Facts:
bazem {lagifler=nesos, kosi=d}
bebem {lagifler=dedi, kosi=d}
bedres {lagifler=fegrulak}
bitun {lagifler=risel}
bofir {lagifler=drekle, kosi=c}
bolufan {lagifler=kegor, kosi=a}
braflu {lagifler=nodrun, kosi=g}
bribrir {lagifler=tradrek, kosi=a}
brisu {lagifler=skifekil, kosi=a, grumok=fodones}
brivoklor {lagifler=kliklil, kosi=h}
brufum {lagifler=nesos, kosi=j}
bugrin {lagifler=kliklil}
buskuver {lagifler=trapaflek, kosi=d, grumok=plukla}
dazem {lagifler=nodrun, kosi=i, grumok=drekle}
dedi {lagifler=nirim}
dedru {lagifler=kegor, kosi=b}
diploflek {lagifler=klafigri, grumok=tradrek}
dofam {lagifler=rusto, kosi=g, grumok=nirim}
dotrin {lagifler=lotra, grumok=ralevak}
drame {lagifler=nodrun, kosi=j, grumok=gretus}
drapos {lagifler=drekle, kosi=d, grumok=paluk}
drekle {lagifler=raflegri}
drere {lagifler=kegor}
droskidek {lagifler=fluful, kosi=b, grumok=gretus}
dutrur {lagifler=kliklil, kosi=l}
fastu {lagifler=flaskozil, kosi=g, grumok=skifekil}
feflas {lagifler=ziflos, kosi=a}
flibi {lagifler=ralevak, kosi=j}
flisom {lagifler=klafigri, kosi=l, grumok=luvusu}
fluful {lagifler=meske}
fodones {lagifler=rusto, kosi=e, grumok=leplol}
fula {lagifler=brusis}
gadrom {lagifler=trapaflek}
gatruzum {lagifler=bedres, kosi=k, grumok=flisom}
gekes {lagifler=nebrulol, kosi=a}
gizek {lagifler=nirim, kosi=d, grumok=groskimen}
gokluk {lagifler=fluful, kosi=e}
greklefe {lagifler=nodrun, kosi=a, grumok=flaskozil}
gretus {lagifler=lotra, kosi=e}
grigrako {lagifler=skifekil, kosi=j, grumok=sizar}
grile {lagifler=puna, grumok=nebrulol}
gropi {lagifler=rakek, kosi=f, grumok=fodones}
groskimen {lagifler=ralevak}
grotel {lagifler=skifekil, kosi=e}
kegor {lagifler=flaskozil}
klalak {lagifler=tramon, grumok=drekle}
klatron {lagifler=ziflos}
klepa {lagifler=brusis}
kletukur {lagifler=nirim, kosi=a}
klidrik {lagifler=nebrulol, kosi=j}
kliklil {lagifler=klafigri}
kliklodra {lagifler=fluful, kosi=a}
kloplal {lagifler=bedres}
kloripak {lagifler=zazul, kosi=b}
klosto {lagifler=brusis}
koman {lagifler=ralevak}
komum {lagifler=ralevak}
kosuram {lagifler=dedi, kosi=b, grumok=plukla}
kuzes {lagifler=tradrek, kosi=f}
leplol {lagifler=tridisel, kosi=c, grumok=drekle}
ligrak {lagifler=plukla, kosi=f}
loto {lagifler=ralevak, grumok=bolufan}
lotra {lagifler=plukla}
luflak {lagifler=zazul, kosi=d, grumok=groskimen}
luvusu {lagifler=meske}
megi {lagifler=nesos, kosi=g, grumok=konol}
mekli {lagifler=fluful, kosi=h, grumok=sizar}
mepul {lagifler=raflegri, kosi=a, grumok=skisaplum}
muplik {lagifler=skifekil, kosi=c}
nebrulol {lagifler=meske}
nesos {lagifler=fegrulak}
noflafak {lagifler=nirim, kosi=h, grumok=luvusu}
nuplam {lagifler=kliklil, kosi=b}
pafle {lagifler=brerem, kosi=c}
paluk {lagifler=dedi, kosi=a, grumok=zazul}
pefistos {lagifler=ralevak, kosi=g, grumok=rusto}
peflem {lagifler=tridisel}
pilezal {lagifler=fula}
plaklik {lagifler=tradrek, kosi=h}
plegu {lagifler=trapaflek, kosi=b}
plekle {lagifler=puna, kosi=d}
pliten {lagifler=rusto, kosi=h}
puna {lagifler=ziflos}
rakek {lagifler=raflegri}
ralevak {lagifler=klafigri}
riflu {lagifler=skisaplum, kosi=k}
risel {lagifler=flaskozil}
ruduvis {lagifler=nesos, kosi=h}
rusto {lagifler=raflegri}
satrul {lagifler=trapaflek, kosi=h}
sizar {lagifler=klatron, kosi=c, grumok=ziflos}
skadem {lagifler=dedi, kosi=i}
skadul {lagifler=nebrulol, kosi=g, grumok=klafigri}
skenal {lagifler=brerem}
skisaplum {lagifler=nirim}
skuplol {lagifler=nirim}
soni {lagifler=lotra, kosi=c}
stibo {lagifler=brusis, kosi=b, grumok=kliklodra}
stobu {lagifler=nodrun}
stotrilil {lagifler=luvusu}
stukon {lagifler=skisaplum, grumok=risel}
stulu {lagifler=puna, kosi=h, grumok=kliklodra}
suzas {lagifler=luvusu}
teskave {lagifler=kegor, kosi=k}
tetok {lagifler=nebrulol, kosi=c}
tetrober {lagifler=tridisel}
tradrek {lagifler=klafigri}
tramon {lagifler=brerem}
tranan {lagifler=konol, kosi=a}
trapaflek {lagifler=ziflos}
treplik {lagifler=klepa, kosi=g}
treplor {lagifler=kegor, kosi=h}
tridisel {lagifler=brusis}
veflok {lagifler=raflegri, kosi=g}
vekovis {lagifler=ralevak, kosi=l}
veplik {lagifler=trapaflek}
vere {lagifler=ralevak}
vese {lagifler=tradrek, kosi=b, grumok=kloplal}
virom {lagifler=nodrun, kosi=e}
vokladrin {lagifler=nebrulol, kosi=b}
voske {lagifler=tradrek, kosi=d, grumok=plukla}
zazul {lagifler=meske}
ziskim {lagifler=puna}
zovefum {lagifler=kliklil, kosi=i, grumok=paluk}
zuflu {lagifler=nesos, kosi=a}

Known rows:
drere: [  4 -14   5 -19   0 -15 -18 -16 -12  16   2   8  -7  10 -13   1  11 -19
 -11  -2  -1 -18 -12  -5 -28   2 -19 -13  20  27  18  10  11  19   2  18
 -29   9  11  18  25 -18   4  10]
dazem: [  4  25 -21  -4 -13 -22 -62 -42 -50   8 -11 -15 -10  12 -10   3  15  -3
  36   8 -12  38 -37  -7 -55  -9 -12   2  31  63  21  42 -24  34   0  33
 -20  -9  -5  47  28 -34 -26   5]
drapos: [ 50   8  -8 -11  -3 -59  -4 -70 -16   5  32  10 -24  42  15   8  29 -20
 -28   9 -17 -42 -20 -28   8 -28   9 -21  30   7  60  12 -17   7 -50 -16
 -70  15  -8  22  35 -39   0   4]
braflu: [ -1 -15  13 -19   9 -11 -22 -19  -5  10 -10  14  -6  15  -6   9  13 -13
 -13   2   4 -20 -25  -7 -26  -3 -17  -1  15  25  26  15   1  23   9  17
 -24   7  11  21  28 -30   2  27]
muplik: [ 11  -9  -5 -13 -10 -23 -22  -5 -24  30  -6   7  -5  10 -17  -3  17 -36
 -18 -16   0 -26   6  -3 -28   7 -26 -16  16  35  -3  -2  10  26   0  16
 -27   4   7  23  15  -8   0  -7]
plekle: [  5 -17  -2 -20   6 -13 -11 -27  -4  13  21   1 -17   6 -13  -3  -2 -12
 -10  10   2 -16  -6  -6 -26  -3 -27 -19  26  19  27   7  15  14   1  22
 -40   5  11  12  29 -21   3  11]
virom: [ -5  -5  44 -14  16 -23 -19 -28  -2  29 -11  11   0   9 -12  20   4  -1
  -9   5  -5   6 -30   1 -21  -7 -24 -23   4  29  32  31  14  17   3  20
 -24  -4   9  32  44 -18   9  21]
pafle: [ 12 -11  -6 -15 -10 -23 -22  -5 -23  29  -6   7  -6  12 -19  -2  21 -35
 -19 -16  -3 -24   4  -5 -30   8 -25 -18  18  36  -3   0  11  25  -1  16
 -28   5   8  21  14  -8   0  -7]
kegor: [  2  -5   6 -12   0 -10 -17 -18 -20  22  -1   8  -6   7  -6  -1  -6 -23
  -9   0  10 -25  -4  -1 -17  -5 -28  -5  13  23  22   5   1  23   5  18
 -27   8   8  28  31 -18   0  14]
stotrilil: [  5  -8   7 -19   4 -12 -18 -21 -16  14   0   7  -8   8 -12  -2   9 -22
 -11   0   4 -22 -10  -4 -25   4 -18 -14  20  31  22   9  10  22   0  14
 -26  10  11  19  25 -18   8  10]
fodones: [-14  29  11 -20  13 -36 -58 -52 -25  27 -25 -19  -4   8  -8   8   8  33
  26   4 -10  71 -55   9 -59  -3 -39 -16  29  52  38  56 -13  33   8  39
 -17 -20  -6  36  52 -27 -12  -4]
stobu: [  4 -13   5 -17  -1 -14 -20 -15 -12  18   1   9  -6  10 -12   1   8 -20
 -12  -2  -1 -19 -10  -5 -25   0 -21 -10  18  26  19   8   8  19   3  20
 -30   9  10  21  27 -19   2  11]
bugrin: [ -9 -35  12 -23 -15 -32 -19   5 -17  17  23   0   1   8 -10  13  23 -19
 -19  -3 -21 -13 -20 -10  -9 -12 -24  11  18  21  -4  -6  12   5  23  42
 -33  14   6  26  31 -28 -16   3]
satrul: [  8 -20 -12 -26   5  -7 -16 -24  -3   4  25   0 -18   7 -11 -12   7 -16
 -14   8   7 -29  -8  -8 -24   2 -20  -7  32  17  26  -1  10  14   7  20
 -40  11  12   9  22 -26   2  15]
bofir: [ 11  -9  -6 -14 -10 -23 -22  -6 -24  29  -7   7  -7  11 -18  -2  18 -36
 -18 -15   0 -25   5  -5 -29   8 -25 -18  17  36  -2   0  11  26  -1  14
 -26   5   8  21  15  -8   1  -7]
vekovis: [ 10 -25 -26  -8 -20   9 -32  15  16  20  12   6  -8  20  -7 -20  26 -35
 -25 -20  -6 -27 -24 -27 -31  -3 -25  23  30  15  -6 -14 -22  13  15  23
 -55  13  12  31  20 -29 -14  33]
feflas: [  6 -10  -4 -15   5 -22 -22 -13 -18  24 -20  12  -8  10 -16   9  19 -32
 -24  -9   6 -27  -6  -9 -30   0 -19 -15  16  44   2   3   3  39   8   7
 -23  -5   9  26  14 -22   0   9]
teskave: [  0 -12  18 -17  -2 -12 -23 -14 -15  10  -3  12  -2  16  -5  -2  15 -14
  -3  -4  -3 -16 -19   0 -27   7 -21  -4  15  16  27  17  11   9  -5  23
 -22  21  11  13  30 -18   8  11]

Rows:
No name comes twice in this set of rows, the named rows included.
[-11 -26  15 -17 -15 -26 -16   3 -26  22  19   0   2   4  -4  11   6 -23
 -17  -2  -9 -20 -13  -7   2 -18 -31  20  11  17  -2 -12   4   9  25  42
 -29  12   3  36  36 -28 -19   6] | kliklil
[-24  31 -30 -35  -5 -24 -48 -30 -34  30 -31 -18   2  -5  -1 -20 -11  21
  15 -14  12  46 -29  15 -61   5 -56  -1  42  38  32  18 -26  47  22  39
 -17  -2  -2  21  54 -16 -16 -19] | drekle
[ -5 -12  -6 -28   4 -24 -17  -3  -6  29 -29  16   0   6 -16   6  17 -24
 -33 -19   6 -21  -8  -3 -37   5 -27 -17  21  40   4  -3   4  43  17  10
 -24   1  12  17  22 -14   5   4] | bolufan
[ 33  15 -17 -23  -4 -72  -5 -48 -19  23 -25  26  -6  40  14  16  43 -29
 -52 -22 -11 -45 -20 -23  -6 -20   4 -22  27  25  41   0 -30  40 -34 -28
 -51  12  -5  22  34 -31   5  -8] | paluk
[ -2  -9   6 -15  -6 -13 -18 -11 -20  14 -13  16   2   6 -15  10   9 -25
  -8  -2  -6 -15 -15  -8 -32  -5  -7 -13  18  41  20  14   6  25   3  13
 -24  13  13  28  28 -18   4  19] | skadem
[ -6  -7  27  -5   3  -4 -31 -13 -20   1  11  12  -8  18 -12   0   9 -25
  -1   2  -1 -26 -10   0 -26   6 -10   4   6  16  21  19  19   7  -7  31
 -27  18  11  25  11 -21  14  21] | gatruzum
[-21  -8  41 -32  18 -26 -11 -16   9  36 -25  16   9   2 -13  17   1   9
 -22  -7  -3  13 -31   8 -31   2 -34 -30  12  25  34  24  17  23  14  20
 -24   3  13  18  53  -9  19  12] | gretus
[ -9 -12   2 -29   1 -17 -13  -8  -5  22 -10  11   1   4 -11  -3   4 -12
 -20 -10   3 -15 -10   1 -33   6 -30 -16  24  22  21   3  10  25  10  20
 -28  14  13  10  34 -12   9   5] | kloplal
[ 11 -13   7  -6   1 -12 -20 -23 -19  11   8   8 -15  14 -12   6  11 -27
  -4   6  -2 -24  -8 -10 -23  -4 -15 -12  15  29  18  14  11  16  -7  16
 -29   4   9  24  18 -24   0  17] | grile

Now the same nodes, written a new way:
Known rows:
drame: [ 12  -4  15  16  -9   0  -3   6  -8  12   6  -9   0   2   0   3  16   5
   5  12  -2 -19  -3  -7   9  -8  12  -5   4]
megi: [-18  -9   3  21 -10  19   1  23  12   3   5  -6  -5  -2  -4   2  33   3
   7  13  -6 -12  -2 -12  14   0  14  -4   8]
grile: [ -2  -3 -13   1  19  -5  -4   0   4  13   5 -11   5   3  -3  -9  33  -5
  14   7  -4 -16  -3  -8   6  -4   8 -14  16]
dofam: [ 11   0 -11   2  20 -12  -6  -4  -7  15   4 -10   6   5   0  -8  25  -7
  16   5  -1 -15  -2 -10   4  -8   7 -13  11]
soni: [-11  -8   6  16   1   5  -3   9   2   7   6 -10   7   7   1   3   3   1
   4  13   2 -14   0  -8   7   0   5  10   7]
bazem: [ -6  -7   7  16   5   4  -3  13   1   6   7  -8   5   6   1   1   4   0
   2  12   3 -12   0 -10   8  -6   5  11   0]
bugrin: [ -4  -7   5  19  -7  16  -4   6   0   5  10  -7   7   6  -1  -1  -4   0
  -3  11  -1 -12  -2 -10   6  -5   2  14  14]
raflegri: [-14  -6   3  15  -3   7  -1   7  -2   9   6  -9   6   6   1   1   3  -1
  -3  13   1 -15  -1  -7   8   4   5   9   5]
klatron: [-16  -3 -19  -6  23  -3  -2  -2   6  10   6 -12  11   4  -2 -12  18 -10
   4   8  -1 -14  -2  -9   6   4   6  -2  14]
flaskozil: [ -6  -2 -20   2 -12  20  -7  -7  21  -2   0  -4  14  16  -3   0   3   9
 -29  13  17 -33   9 -10   0  16   8   5  -6]
meske: [-19  -4 -14  -7   7   0   0   3  -4   6  11 -10   6  10   1  -6   8  -1
   5   9   2 -10  -2  -4  11   0   8  -1  14]
rakek: [-17  -4 -13  -6   6   2  -1   3  -3   5  12 -10   6  10   0  -7   7  -1
   5   9   2  -9  -2  -5  11   0   8  -1  15]
veplik: [-12  -7   3  18   1   9  -3   7  -2   7   6 -10   6   8   1   4   4   0
  -1  13   0 -15  -1  -8   9   2   5   8   5]
nuplam: [  1  -3 -10  -7  20   1  -4  -1  11   5  10 -11  15   1  -4 -14  10  -7
   9   7  -1 -11  -5 -14   4  -9   7   4  22]
flibi: [ -1  -7  11  12  -2  11  -3   1   1   4   8  -8   5   1  -3   3 -11   5
   1   9   0 -14  -5 -11   9   4   9  12   6]
ziflos: [-24  -6   0  13   6   7  -1   5  -5   7   8 -12  13   9   4   0 -15  -7
  -9  14   3 -11  -2  -7   8   9   2  21   3]
veflok: [-10  -2 -19  -1  25  -1  -4   0   5   6   5 -11  11   4   0  -9  19 -10
   8   7  -1 -12  -3 -12   7   0   7  -3  12]
fula: [-25   0 -11  14   8 -23  -7   3  10   8  21 -14   8   7  -6   3   3  -9
  -5  13   1  -7  -2 -10   9   8   3 -12  12]

Rows:
No name comes twice in this set of rows, the named rows included.
[ 24  -2  -2   7 -20   5  -9  -1  13   7  -2  -2   0  10  -6   3  29  16
  -7   9  13 -35   8  -9   0  -5  11 -16  -4] | greklefe

Now the same nodes, written a new way:
Known rows:
fodones: [  6  21  -8 -26 -10  -5  10   5  -1  -4   2  18 -15   0 -13  -2 -13 -12
   3  12 -10 -22   1  -5   2  -8  -1 -18  -1   8   0 -13   0]
flisom: [  3   2  -4   4   2   5 -18   8  -3  -2   4 -14  14   1   7 -12  10  -6
   2 -17   6  28 -27  18 -16  10  10  -6   0   7   3  10 -10]
grile: [-21   6  17  -9   0   8  -5 -18   2  10  38   7  -9   5  22   5 -10  -6
  22   9  -4  10  -1  -5  -2  -4   8 -25  -1 -11   5  -9   2]
sizar: [-27  11  14  26   2   8 -17  -3  -6   5   7 -18  -5 -40  -5  32  -6  -3
   5   8  21  30  35   6 -12  40  -6  16  37  -3   3 -21  13]
kuzes: [ 24   0  15 -18   6   0  -8   6   2  22  -3  -1  -3  27 -14   7  -2   3
  -1   1   2  17  -9   5  -4  -8  -2   2 -10   5  -5   3  -5]
gretus: [ -2   2   5 -38 -12   2  18  18 -10 -10  -4  21   4   7 -31 -12   7  -7
   3   8 -21 -32 -22   3  -7  -4  -8   1  -2  18  -4 -19 -17]
nebrulol: [-19 -14   0  20   6 -13  13   3 -17  -6  10  -9  17 -18  -8   6  -7  26
  -7 -15 -37 -17  -8 -11  -9   3 -23  36 -33   1 -16   8 -27]
skifekil: [-26 -21   2  32  -2 -28 -10   8 -43   4  15 -13   4  -9  -2  26   3 -16
   0   5 -24 -18  18   5   5 -19 -11  11 -22   1 -31   1 -28]
puna: [-34 -16  10  14   0   9  -4   1   9  -1  20   7   6  11   7  23   6  -9
  -3   5  -7   0  -7 -20  -6   7  -3  -3   1 -33   0  -7  -9]
brivoklor: [ 24   1  22 -16   7  -6  -4   4   3  21 -11   8  -1  23 -11  11   0   3
  -5   4   7  13  -5   7   0 -11   2   7 -10   8  -4  -2  -5]
grotel: [  4  18  -6 -29 -11  -3  11   6  -4  -5  -2  23 -10   5 -18   0 -10  -9
   2  10  -7 -18  -6  -5  -3  -3  -2  -9  -4  11  -1 -18  -3]
kliklodra: [ -2 -21   6  15   3   0   5  -7 -23   7 -11   2  14 -20  -8  -9   4  35
  -3 -13   1   6   4  -1  -4  -1 -13  16 -43  17  -2   7 -25]
plukla: [-10 -22  -7  20  -2  -8   2  12 -10 -10 -10  -5   6   8  -9  13  12  -6
 -13   1  -6 -18   1  -5   3  -5 -10  17  -1  -5 -11   6  -8]
ligrak: [  8  -4  10 -12   4   6  -7  -3  -6  24  -9   1  -3   7 -17  -2   5   9
   3   2  -3   2   8  -3   2  -9  -7  -3  -6  -3   2   0   1]
brusis: [ -7  -7  -6  17   4  -5  -2   7  11   0  -1  -8   7  -2   3   7   5  -3
 -11  -6 -16 -12   1 -13   7  -4  -6   1   9 -27  -4  10  -4]
lotra: [ -6 -11  -9  17   3  -5   0   3   4  -7  -2  -5   3   8   3   8   5  -5
  -9  -3  -8 -12  -1 -11   6  -5  -5   7   6 -16  -5   8   4]
plaklik: [ 26  -2  20 -19   7  -4  -4   4   0  20  -8   8  -1  25  -9  10   0   3
  -7   4   6  12  -4   5  -1 -10   2   7  -8  14  -3  -2  -5]
tradrek: [  2  -5  -9  47  -7 -25 -15  27 -10   7 -26  -3  -2   1 -23  56  -9 -13
 -38  -2  12  21  20   2  -5   1  -7  20 -27  -9 -25   5 -39]

Rows:
No name comes twice in this set of rows, the named rows included.
[ -8 -24  11   8   1  13  -5 -11 -10  10   2  12   7   8   6   1  18   8
   8   6  18  14   2  -5  -2  -6   2  -9 -21  -3  11  -2  -5] | feflas
[-34 -22   9  15  -2  11  -2   0   5  -7  18  10   3  20   7  27   8  -9
  -2   9  -2  -1  -6 -21  -7   4  -4   1   2 -30   2 -12  -1] | trapaflek
[ 17  22   6   3  11  -4   6 -26  16  26  -1   5 -15 -20   3  12 -37  38
  -3   0   0  20  25 -21  10   2  -4  -4 -23 -11   9   3   4] | mekli
[ -1  25  -5 -27  -7  -4  26   1  -2  -7   7  21  -8 -11 -16  -2 -28  16
   2   2 -18 -17 -13 -14 -10   4 -11   2 -24  15  -2 -15 -12] | gokluk
[-10   9  11  11  11   4 -11  -1  -6  -3  12 -32  -1 -33   0   1   0  -4
  12  -1   6   9  21  17  -2  28  -7  17  48  15  -3  -7  23] | leplol
[-13 -19 -12  16   2  -9  11   4 -16 -16 -15   0  18   9 -11   4   1  19
 -23 -13 -16 -11 -15 -16 -13   4 -15  44 -14   1  -6   7  -2] | luvusu
[-11 -17  24 -16   2  12  -1 -10 -10  15   2  21  -3  24  -9  16   9   4
   6  19  15   5   7 -12  -4  -8  -2   3  -8   0   7 -21   6] | satrul

The same nodes again, as new rows of numbers:
Known rows:
plaklik: [  6   2  -3 -21   8 -16   3  13  -5  -5  -4   4  -3  -2  -9]
vere: [  1   2  -2 -25   2 -16   6  10 -10   7  -2   0   1   9  -5]
dedi: [ 11   9 -11 -35  -7   3  22  21  -8 -20 -22  16  -8   9 -21]
fodones: [-13   5   4 -30 -16 -31  10  12 -31 -65  35  19 -45   1 -35]
fluful: [  7   8  -2 -34  12  15  13   0 -11 -11 -20   8 -24  -6 -27]
ruduvis: [ 10   1  -6 -40  16 -10  10   7  -3 -42  -4   8  -9 -11   1]
sizar: [  2   0  13 -44  12  19  24  64   4  13   8   4 -15  26 -48]
leplol: [-26   4   3 -42 -23 -32   0  17 -17 -59  22  18 -38  -5 -51]
vese: [ -6   0   1 -27  10 -15   9  11 -12  -6 -11   6   5  17 -15]
stotrilil: [  9   4   1 -31   9  16   7   0 -14 -12 -16   9 -22 -11 -18]
gokluk: [  5   5  15 -13  15  20  19   8 -18 -27 -16   6 -33   1 -19]
skadem: [ 14   4  -1 -20 -12   4  21  24  -1 -39 -22  19 -16   8 -25]
flibi: [  4   1   3 -18   3 -15  13   7 -14   3  -1   0  -6  26  -6]
dofam: [ -4   3   5 -37   5  -2  27  17   1 -42 -19  15  -8   4 -17]
klalak: [-21   3  -8 -49 -16 -32   0  -1 -34 -50  23  34 -22  -6 -44]
vekovis: [ -1   0   3 -15  18 -15   2  20 -15  -2  -8  -9  -3  24  -8]
virom: [  3   5   8 -19  10   2  26  21 -11 -34  -8   7 -19  18  -8]
bedres: [  7   6  -7 -45  12  -8  19   8  -4 -28 -11   5 -10   7  -9]

Rows:
No name comes twice in this set of rows, the named rows included.
[ -3   3  14 -25   8  21   7  14  -1 -20 -27   0 -29  -9 -27] | tetok
[ 12   9  -5 -26   4  -9  11  15   1   1  -6  -5 -17  11  -7] | klafigri
[-18   1   0 -38 -15 -31   4   0 -24 -67  20  35 -34  -3 -55] | dazem
[ 17   5  13 -17  -1  20  13   8   2  -9 -14  -7 -45  -4 -16] | kliklodra
[  7   8  -4 -35  11   8  15   3  -9 -14 -18   7 -21   0 -23] | meske
[ -3   3  13 -28  10  21  17   2  -8 -27 -26  16 -24 -13 -33] | skadul
[ -4   1  -3 -34   7 -10  12   8 -13  -6 -11  11   6  10 -11] | diploflek
[  1   1   1 -21   6 -14   7  14  -8  -2  -6  -1  -4  14  -9] | nuplam
[ 10   0   0 -38  11  -9  22   3 -10 -37  -2   5 -13  20   4] | brufum
[-10   0   8 -39  13  16   5   8  -4 -16 -38   6 -14   1 -34] | luflak
[  7   2  -2 -35   8  -5  15  14  -5 -32 -11   7 -10   9  -6] | dedru
[  1   3  -6 -41   8  -2  16   9 -10 -24 -17  18   0   8 -12] | dotrin
[  0   5   6 -30   3   1  21  24   9 -17 -10  13 -24  34 -11] | feflas
[ 15   4   0 -16  -2 -15   2  17  -1  17   4 -12 -12   8   5] | groskimen
[  5   4   3 -29 -12   4  25  24  -1 -26 -20  11 -16  16 -18] | kletukur

